Below is a small trained network, with its code and all its weights. Each question gives an input and a target symbol and asks what happens when units are switched off, that is, made to give their printed mean instead of their output.

import numpy as np


def w(rows, s, z=0):
    codes = np.array(rows[::2]) - 128.0
    scale = np.full(codes.shape[1], s)
    scale[-1] = z or s
    return codes * scale


def norm(h):
    return h / np.sqrt((h * h).mean(-1, keepdims=True) + 1e-5)


def f(y):
    return np.maximum(y, 0)


def softmax(a):
    e = np.exp(a - a.max(-1, keepdims=True))
    return e / e.sum(-1, keepdims=True)


def log_softmax(a):
    a = a - a.max(-1, keepdims=True)
    return a - np.log(np.exp(a).sum(-1, keepdims=True))


def net(x, mask):
    ids = ['ΓΛΠΣβδεζητω'.index(c) for c in x.split()]
    T = len(ids)
    res = E[ids] + P[:T]
    u = 0
    for l in range(3):
        q, k, v = (norm(res) @ M[l].T for M in (Q, K, V))
        z = softmax(np.where(np.tri(T) > 0, q @ k.T / 2**0.5, -1e9)) @ v
        res = res + np.where(mask[u], z, O[l][:, -1]) @ O[l][:, :-1]
        u += 1
        y = f(norm(res) @ A[l][:, :-1].T + A[l][:, -1])
        res = res + np.where(mask[u : u + 8], y, B[l][:, -1]) @ B[l][:, :-1]
        u += 8
    return log_softmax(norm(res)[-1] @ U[:, :-1].T + U[:, -1])


Q, K, V, O, A, B = {}, {}, {}, {}, {}, {}
E = w([
[105,173,110,174,48,181,139,141,126,119,188],'Γ',
[85,161,151,113,179,132,109,217,125,95,136],'Λ',
[105,100,69,191,167,189,207,73,119,127,121],'Π',
[213,199,156,116,138,122,99,189,156,193,84],'Σ',
[92,131,96,139,91,200,41,176,140,115,68],'β',
[123,87,153,163,128,129,228,135,147,177,139],'δ',
[170,124,141,98,64,135,130,151,109,82,92],'ε',
[149,119,92,27,119,145,135,166,147,104,147],'ζ',
[173,97,167,164,82,150,147,132,152,161,171],'η',
[196,71,175,120,109,248,10,206,134,151,139],'τ',
[95,83,110,98,141,123,221,146,121,105,130],'ω',
],0.011)
P = w([
[127,99,137,88,96,97,172,127,135,186,50],'0',
[94,103,77,103,74,108,125,164,82,254,142],'1',
[109,109,127,120,114,72,120,129,145,180,71],'2',
[198,126,130,136,87,123,162,140,133,138,72],'3',
[121,119,119,132,81,153,135,145,72,182,146],'4',
[90,122,144,143,129,79,125,118,162,153,93],'5',
[187,138,132,114,125,138,166,134,153,133,91],'6',
[106,147,137,103,121,167,128,126,76,170,162],'7',
[97,149,156,144,149,85,127,101,176,128,120],'8',
[179,139,127,111,152,151,161,131,174,138,118],'9',
[117,200,138,102,159,170,123,130,67,147,174],'10',
[95,163,162,151,171,100,117,82,182,110,151],'11',
[174,128,128,127,153,153,144,142,183,140,129],'12',
],0.0096)
Q[0] = w([
[68,189,108,127,152,116,95,128,5,123,253],'0.h0',
[195,142,150,126,132,224,182,208,223,164,176],'0.h0',
],0.0045)
K[0] = w([
[153,60,153,63,131,129,195,184,88,195,87],'0.h0',
[62,192,144,127,190,253,119,126,108,82,165],'0.h0',
],0.0056)
V[0] = w([
[114,182,13,223,154,169,164,210,177,84,251],'0.h0',
[94,180,29,245,197,35,5,151,66,112,72],'0.h0',
],0.0018)
O[0] = w([
[211,254,78,181,116,118,168,144,75,185,232,99],'0.h0',
[44,169,122,55,224,177,167,126,143,62,64,6],'0.h0',
],0.0046,0.0015)
A[0] = w([
[137,124,77,166,85,186,172,70,78,147,196,173],'0.n0',
[75,254,145,223,63,30,154,115,94,144,97,242],'0.n1',
[99,86,124,142,218,47,136,196,109,44,38,6],'0.n2',
[88,126,204,116,96,83,145,61,140,141,62,33],'0.n3',
[138,54,170,64,87,47,101,62,215,126,157,106],'0.n4',
[52,207,103,133,63,213,87,81,77,86,110,115],'0.n5',
[90,164,166,145,107,146,140,209,11,156,159,197],'0.n6',
[125,111,218,143,173,164,83,157,152,71,121,152],'0.n7',
],0.0043,0.002)
B[0] = w([
[112,155,176,40,120,115,112,129,120,103,76,255],'0.n0',
[31,104,187,120,152,133,137,102,151,148,134,216],'0.n1',
[166,87,133,90,88,110,154,69,101,1,151,155],'0.n2',
[179,105,164,213,142,165,121,192,30,80,71,159],'0.n3',
[87,69,133,217,63,82,104,29,145,57,95,178],'0.n4',
[138,55,99,191,129,161,172,216,175,41,114,179],'0.n5',
[87,55,141,61,136,143,169,121,20,158,151,228],'0.n6',
[128,69,139,131,204,216,177,79,148,81,140,177],'0.n7',
],0.0052,0.0037)
Q[1] = w([
[2,117,92,144,130,105,18,118,65,159,155],'1.h0',
[120,142,143,114,115,52,129,147,127,129,173],'1.h0',
],0.0096)
K[1] = w([
[171,62,146,74,59,2,147,144,125,190,50],'1.h0',
[112,140,162,118,70,117,121,159,153,95,134],'1.h0',
],0.0076)
V[1] = w([
[75,111,202,100,27,154,136,253,194,94,130],'1.h0',
[168,121,239,45,176,82,143,103,119,141,164],'1.h0',
],0.0037)
O[1] = w([
[120,171,136,155,86,163,121,205,174,111,164,254],'1.h0',
[126,137,254,64,77,60,143,163,149,106,150,105],'1.h0',
],0.0082,0.0026)
A[1] = w([
[106,109,119,173,216,132,109,46,132,158,60,153],'1.n0',
[101,226,188,64,158,76,102,186,161,167,77,63],'1.n1',
[99,110,110,155,64,119,103,170,103,30,154,175],'1.n2',
[197,135,105,66,148,106,184,62,106,215,156,125],'1.n3',
[64,53,115,122,123,156,165,151,127,153,104,138],'1.n4',
[168,81,162,163,173,134,1,113,157,181,109,44],'1.n5',
[172,99,173,161,162,135,93,212,184,96,86,249],'1.n6',
[244,51,127,96,172,154,154,70,118,133,118,94],'1.n7',
],0.0051,0.0018)
B[1] = w([
[145,123,210,96,120,91,143,138,144,43,185,197],'1.n0',
[46,87,184,132,111,174,180,68,124,46,121,175],'1.n1',
[78,138,78,66,107,166,132,62,113,143,251,202],'1.n2',
[197,211,180,180,110,184,28,121,89,35,64,191],'1.n3',
[233,191,104,131,74,63,122,156,144,114,159,251],'1.n4',
[94,164,151,131,98,75,104,165,190,142,120,174],'1.n5',
[117,59,92,132,174,137,166,52,103,144,108,255],'1.n6',
[101,147,168,183,127,2,62,204,146,38,103,195],'1.n7',
],0.0055,0.0046)
Q[2] = w([
[57,235,84,203,129,95,123,71,2,126,158],'2.h0',
[178,101,223,86,156,91,158,119,239,17,136],'2.h0',
],0.0051)
K[2] = w([
[108,155,92,83,9,107,180,86,120,183,44],'2.h0',
[145,108,185,119,254,132,92,148,94,147,212],'2.h0',
],0.0065)
V[2] = w([
[207,172,144,123,93,137,93,156,166,101,98],'2.h0',
[74,183,144,113,58,121,252,83,148,93,125],'2.h0',
],0.0034)
O[2] = w([
[98,158,129,78,120,100,120,147,254,158,126,223],'2.h0',
[58,175,57,132,197,101,71,118,82,164,127,245],'2.h0',
],0.0083,0.0012)
A[2] = w([
[119,150,210,151,124,191,110,175,120,156,113,222],'2.n0',
[142,188,97,105,80,107,175,107,165,110,125,60],'2.n1',
[111,87,73,161,116,138,127,98,185,112,81,66],'2.n2',
[113,179,156,207,83,96,77,132,156,75,131,254],'2.n3',
[141,135,195,59,147,132,169,147,58,120,160,214],'2.n4',
[167,122,127,149,147,144,43,164,124,132,102,164],'2.n5',
[138,157,201,189,117,93,142,148,70,127,111,197],'2.n6',
[164,178,131,64,118,159,144,222,90,255,192,62],'2.n7',
],0.0078,0.00087)
B[2] = w([
[57,52,46,89,54,106,152,97,94,84,178,217],'2.n0',
[80,169,188,158,126,90,62,117,147,151,105,179],'2.n1',
[166,176,103,195,249,195,145,104,131,150,149,190],'2.n2',
[35,196,205,101,166,152,81,159,54,115,103,221],'2.n3',
[119,72,47,120,101,223,51,130,87,157,225,225],'2.n4',
[128,203,132,166,144,58,201,166,158,88,109,175],'2.n5',
[169,126,101,2,232,140,71,118,124,128,234,210],'2.n6',
[45,185,102,129,34,124,155,164,26,201,91,255],'2.n7',
],0.0058,0.0062)
U = w([
[60,202,112,113,51,158,180,223,69,189,114,181],'Γ',
[177,59,75,21,118,206,104,140,42,114,208,143],'Λ',
[137,209,159,77,179,91,72,199,105,47,83,195],'Π',
[39,66,135,30,173,140,186,105,163,151,27,27],'Σ',
[142,171,45,198,194,197,202,163,173,143,94,175],'β',
[148,83,150,123,215,65,217,153,118,207,168,137],'δ',
[128,88,135,182,86,162,115,34,62,71,39,5],'ε',
[130,135,51,80,112,81,48,52,218,153,133,60],'ζ',
[131,110,200,212,131,140,50,84,119,219,137,21],'η',
[203,88,184,91,55,158,196,190,204,82,114,247],'τ',
[95,89,68,167,114,3,207,118,123,61,137,70],'ω',
],0.0068,0.0023)

Each question gives the input, a string of symbols that net reads in full, and the target symbol t.
The units are the heads (2 rows each of Q, K, V and O) and the neurons (one row each of A and B). Each row of codes is followed by its name. A weight is (code - 128) times the scale printed after its matrix; where a second scale follows, it is the last column's (O, A, B and U).
mask holds one flag per unit, layer by layer, with each layer's heads first. A switched-off unit (its flag False) gives its mean, the last column of its rows in O or B, instead of its output. The means were averaged over made-up inputs and are rounded, as every weight is.
A unit's drop is (log p(t) with every unit on - log p(t) with that unit switched off) / (log p(t) with every unit on - log p(t) with every unit switched off).
The circuit of an input: a set's keep is (log p(t) with only the set's units on - log p(t) with every unit switched off) / (log p(t) with every unit on - log p(t) with every unit switched off). Starting from the 12 units with the biggest drops (on a tie, the unit counted first), units are removed one at a time, each time the one whose removal leaves the highest keep (on an exact tie, the one counted first), for as long as the keep stays at least 0.8.
circuit, biggest first: the units of the circuit, biggest drop first
unit that matters most: the unit with the biggest drop
k most important neurons: the k neurons with the biggest drops, biggest first
top k neurons in layer l: the k neurons of layer l with the biggest drops, biggest first
input ω ω ε Γ Λ δ ω, target Λ: circuit, biggest first : 2.n4; 2.n7
input Π Λ η δ, target Λ: unit that matters most : 2.n6
input Σ ε β Σ Σ ε Γ τ, target Γ: circuit, biggest first : 2.n7; 2.n5
input Σ ω Γ δ Π Σ δ τ, target Γ: top 3 neurons in layer 1 : 1.n0; 1.n1; 1.n5
input ε ε β Γ ζ, target Γ: circuit, biggest first : 2.n7; 2.n6
input Σ β Σ, target β: top 2 neurons in layer 0 : 0.n0; 0.n6
input Γ β Π δ τ η τ τ Λ δ, target Λ: 3 most important neurons : 0.n7; 2.n4; 0.n0
input Λ ε ω, target ω: circuit, biggest first : 0.n4; 2.n7; 1.n4
input τ η ω Λ ζ, target Γ: 2 most important neurons : 2.n7; 2.n6
input δ Γ Π δ τ Π η ε ω τ τ Σ ζ, target τ: circuit, biggest first : 2.h0; 2.n6
input Σ Σ Σ δ Π τ Σ, target τ: 3 most important neurons : 0.n7; 0.n0; 1.n1
input ζ β ω τ Λ Σ τ Σ ε, target ε: 2 most important neurons : 0.n4; 0.n3
input Π ε Σ Γ ω Σ Λ β Π ε, target Π: 2 most important neurons : 1.n7; 0.n6
input ε δ ε Σ, target Σ: unit that matters most : 1.n1
input ζ η δ τ Σ β δ Σ, target Λ: 2 most important neurons : 1.n1; 2.n4
input δ η ε η β τ ζ Π β η ε η δ, target β: 3 most important neurons : 0.n0; 0.n7; 0.n6
input ε δ ζ Λ Σ Σ ζ Π Γ ω, target Γ: top 2 neurons in layer 0 : 0.n0; 0.n5
input τ ε η, target η: top 2 neurons in layer 2 : 2.n2; 2.n3
input η ζ Π Σ Σ, target Λ: top 4 neurons in layer 1 : 1.n1; 1.n3; 1.n4; 1.n2
input η Λ ω δ ω Σ Σ β ε δ, target β: unit that matters most : 1.h0
input η ε η δ, target δ: top 2 neurons in layer 2 : 2.n6; 2.n4
input Π δ η η η Π δ Λ Σ, target Σ: top 2 neurons in layer 0 : 0.n1; 0.n6
input δ Σ τ ω Π Σ τ δ ε η, target τ: top 2 neurons in layer 0 : 0.n0; 0.n7
input Π δ τ β δ Σ ω, target β: top 3 neurons in layer 0 : 0.n6; 0.n0; 0.n5
input δ Λ η, target η: top 2 neurons in layer 0 : 0.n4; 0.n0
input Λ Σ ε Γ ζ Σ ω, target Γ: top 2 neurons in layer 0 : 0.n0; 0.n4
input ζ Π τ Γ η δ Λ δ Γ Π η Σ ζ, target Π: unit that matters most : 0.n6
